Below are the code and all the weights of a small trained network. Each question names an input and a target symbol and asks about switching units off, where a switched-off unit gives its printed mean instead of its output.

import numpy as np


def w(rows, s, z=0):
    codes = np.array(rows[::2]) - 128.0
    scale = np.full(codes.shape[1], s)
    scale[-1] = z or s
    return codes * scale


def norm(h):
    return h / np.sqrt((h * h).mean(-1, keepdims=True) + 1e-5)


def f(y):
    return np.maximum(y, 0)


def softmax(a):
    e = np.exp(a - a.max(-1, keepdims=True))
    return e / e.sum(-1, keepdims=True)


def log_softmax(a):
    a = a - a.max(-1, keepdims=True)
    return a - np.log(np.exp(a).sum(-1, keepdims=True))


def net(x, mask):
    ids = ['δηθξπτψ'.index(c) for c in x.split()]
    T = len(ids)
    res = E[ids] + P[:T]
    r = norm(res)
    for j in range(3):
        rows = slice(2 * j, 2 * j + 2)
        q, k, v = (r @ M[0][rows].T for M in (Q, K, V))
        z = softmax(np.where(np.tri(T) > 0, q @ k.T / 2**0.5, -1e9)) @ v
        o = O[0][rows]
        res = res + np.where(mask[j], z, o[:, -1]) @ o[:, :-1]
    y = f(norm(res) @ A[0][:, :-1].T + A[0][:, -1])
    res = res + np.where(mask[3:7], y, B[0][:, -1]) @ B[0][:, :-1]
    return log_softmax(norm(res)[-1] @ U[:, :-1].T + U[:, -1])


Q, K, V, O, A, B = {}, {}, {}, {}, {}, {}
E = w([
[126,177,159,68,44,60],'δ',
[69,90,111,127,156,255],'η',
[172,202,180,128,82,234],'θ',
[130,172,108,113,170,89],'ξ',
[153,35,158,118,203,206],'π',
[135,41,117,97,133,206],'τ',
[105,74,73,83,141,225],'ψ',
],0.0097)
P = w([
[251,255,121,195,116,168],'0',
[161,251,86,163,170,231],'1',
[186,173,135,176,144,182],'2',
[124,171,126,150,169,182],'3',
[138,149,143,163,158,176],'4',
[122,141,135,139,163,166],'5',
[135,124,150,146,152,156],'6',
[100,131,140,129,162,156],'7',
[136,106,151,138,151,146],'8',
[105,103,124,96,169,134],'9',
[129,97,182,164,152,156],'10',
[80,109,165,140,169,144],'11',
],0.0049)
Q[0] = w([
[255,184,101,192,62,184],'head 1',
[46,14,116,191,100,99],'head 1',
[100,163,180,75,149,119],'head 2',
[102,103,116,88,154,137],'head 2',
[142,168,122,124,203,103],'head 3',
[99,96,126,137,138,71],'head 3',
],0.012)
K[0] = w([
[253,150,110,242,127,147],'head 1',
[140,47,102,98,206,69],'head 1',
[115,134,153,90,133,181],'head 2',
[86,115,115,71,142,100],'head 2',
[129,114,67,178,160,117],'head 3',
[106,114,95,122,124,60],'head 3',
],0.012)
V[0] = w([
[158,157,217,147,250,80],'head 1',
[179,95,154,73,187,154],'head 1',
[124,125,70,66,207,123],'head 2',
[128,69,177,184,129,184],'head 2',
[104,90,94,203,169,173],'head 3',
[123,228,120,162,120,149],'head 3',
],0.012)
O[0] = w([
[40,124,7,128,119,26,108],'head 1',
[78,239,128,142,238,154,188],'head 1',
[20,143,209,222,159,107,139],'head 2',
[133,29,118,2,143,118,184],'head 2',
[174,173,156,145,53,47,126],'head 3',
[85,41,223,103,165,31,253],'head 3',
],0.0055,0.0059)
A[0] = w([
[128,111,85,152,132,168,76],'neuron 1',
[182,249,148,104,89,82,150],'neuron 2',
[118,58,114,162,136,153,143],'neuron 3',
[138,168,130,80,84,59,2],'neuron 4',
],0.015,0.0025)
B[0] = w([
[148,42,139,161,195,138,174],'neuron 1',
[69,169,39,239,122,70,252],'neuron 2',
[122,111,90,157,36,108,246],'neuron 3',
[155,199,121,251,154,152,238],'neuron 4',
],0.011,0.0033)
U = w([
[158,75,87,174,101,179,76],'δ',
[127,107,218,81,128,100,140],'η',
[82,67,125,42,83,107,253],'θ',
[90,188,69,219,106,95,195],'ξ',
[82,153,52,77,199,142,135],'π',
[159,176,116,106,154,190,74],'τ',
[139,200,254,179,142,131,6],'ψ',
],0.0094,0.0021)

Each question gives the input, a string of symbols that net reads in full, and the target symbol t.
The units are the heads (2 rows each of Q, K, V and O) and the neurons (one row each of A and B). Each row of codes is followed by its name. A weight is (code - 128) times the scale printed after its matrix; where a second scale follows, it is the last column's (O, A, B and U).
mask holds one flag per unit, heads first, then neurons. A switched-off unit (its flag False) gives its mean, the last column of its rows in O or B, instead of its output. The means were averaged over made-up inputs and are rounded, as every weight is.
A unit's drop is (log p(t) with every unit on - log p(t) with that unit switched off) / (log p(t) with every unit on - log p(t) with every unit switched off).
The circuit of an input: a set's keep is (log p(t) with only the set's units on - log p(t) with every unit switched off) / (log p(t) with every unit on - log p(t) with every unit switched off). Starting from all 7 units, units are removed one at a time, each time the one whose removal leaves the highest keep (on an exact tie, the one counted first), for as long as the keep stays at least 0.8.
circuit, biggest first: the units of the circuit, biggest drop first
unit that matters most: the unit with the biggest drop
k most important neurons: the k neurons with the biggest drops, biggest first
heads that matter: for each layer, one digit per head in row order, 1 if its drop is at least 0.15 and else 0, layers parted by /
input π ξ δ θ, target ξ: heads that matter -> 000
input π δ θ θ η ξ θ θ δ π, target θ: circuit, biggest first -> [neuron 4; neuron 3]
input π δ δ η, target δ: circuit, biggest first -> [neuron 3; neuron 1; neuron 2]
input θ η ξ τ ξ π ψ τ η, target ψ: circuit, biggest first -> [head 1; head 3; neuron 2]
input ψ ψ η, target ψ: circuit, biggest first -> [head 1; head 3]
input π θ η θ θ ξ θ η τ, target θ: heads that matter -> 000
input δ δ π π π, target π: circuit, biggest first -> [head 1]
input π δ η, target π: circuit, biggest first -> [head 1; neuron 4]
input δ θ θ ψ, target θ: circuit, biggest first -> [head 3; neuron 4]
input δ η δ δ δ, target θ: circuit, biggest first -> [head 3; head 1]
input π π π η, target π: circuit, biggest first -> [head 1; head 2]
input π ξ ψ ψ δ η θ δ τ θ θ, target η: circuit, biggest first -> [head 2; neuron 4; head 3]
input δ ψ δ ξ ψ π τ δ, target η: circuit, biggest first -> [head 3; neuron 2; head 1]
input θ δ π δ, target ψ: heads that matter -> 101
input θ θ τ δ θ τ θ θ, target θ: heads that matter -> 011
input ξ ψ τ, target ξ: heads that matter -> 111
input δ ξ π ψ η ξ δ δ ξ, target η: most important neuron -> [neuron 2]
input τ δ η ξ ξ θ ξ ξ ψ, target ξ: heads that matter -> 110
input ψ ξ ψ, target ψ: heads that matter -> 111
input π δ θ η τ, target θ: heads that matter -> 001
input π θ δ η ψ τ ξ ψ π π, target ψ: 2 most important neurons -> [neuron 2; neuron 1]
input η δ ξ δ η ξ η π ξ π τ ξ, target θ: unit that matters most -> head 2
